Each row has a name. Each question is about the rows just above it.

Linep: 16  23  22  4  12  -3  -26  -37  23  -33
fefi: 80  101  -55  -40  48  27  -29  -55  98  -13
Fovo: -74  -98  -46  44  -31  -16  26  47  -89  -8
Ded: 71  -5  111  -18  99  71  -5  -38  87  -5
Which value appears more than once in fefi?
-55
Whose row is 16  23  22  4  12  -3  -26  -37  23  -33?
Linep
Among the named rows, does one hold 27  -29  -55  98 next to each other, in this order?
yes

nofal: -36  -49  12  60  -17  -18
deg: 8  -82  -27  51  32  2
ruzed: 22  -56  0  23  -56  -56
rarod: 21  -60  -25  30  35  8
tuso: 11  -37  -1  24  29  -31
Is -27  51  33 printed in one of the named rows, side by side and in this order?
no
Does one of the named rows hold 12  -49 side by side, in this order?
no
Repeated in ruzed:
-56
Among the named rows, does one hold 11  -37  -1  24 next to each other, in this order?
yes
Among the named rows, does one hold 35  9 next to each other, in this order?
no
Among the named rows, does one hold -17  -18 next to each other, in this order?
yes

vila: -18  -5  -21  -7  23  24  -6  -39  -20  -21  -4  -43  49  41  47  -34
sak: -15  -25  1  -5  -16  -17  12  13  17  -20  -16  17  1  2  -13  -17
Zeve: -18  -5  -21  -7  23  24  -6  -39  -20  -21  -4  16  68  87  55  -61
Kiba: -24  46  -13  -45  -32  -38  75  -28  -24  -24  -24  16  68  -24  55  -61
Kam: -21  -36  -11  -24  -20  -17  6  -10  16  -44  -13  20  -3  4  -22  -23
Puge: -18  -5  -21  -7  23  24  -6  -39  -20  -21  30  -24  -29  -30  -49  -7
Repeated in Kiba:
-24
Which value appears more than once in vila?
-21
Is 18  -20  -16 printed in one of the named rows, side by side and in this order?
no

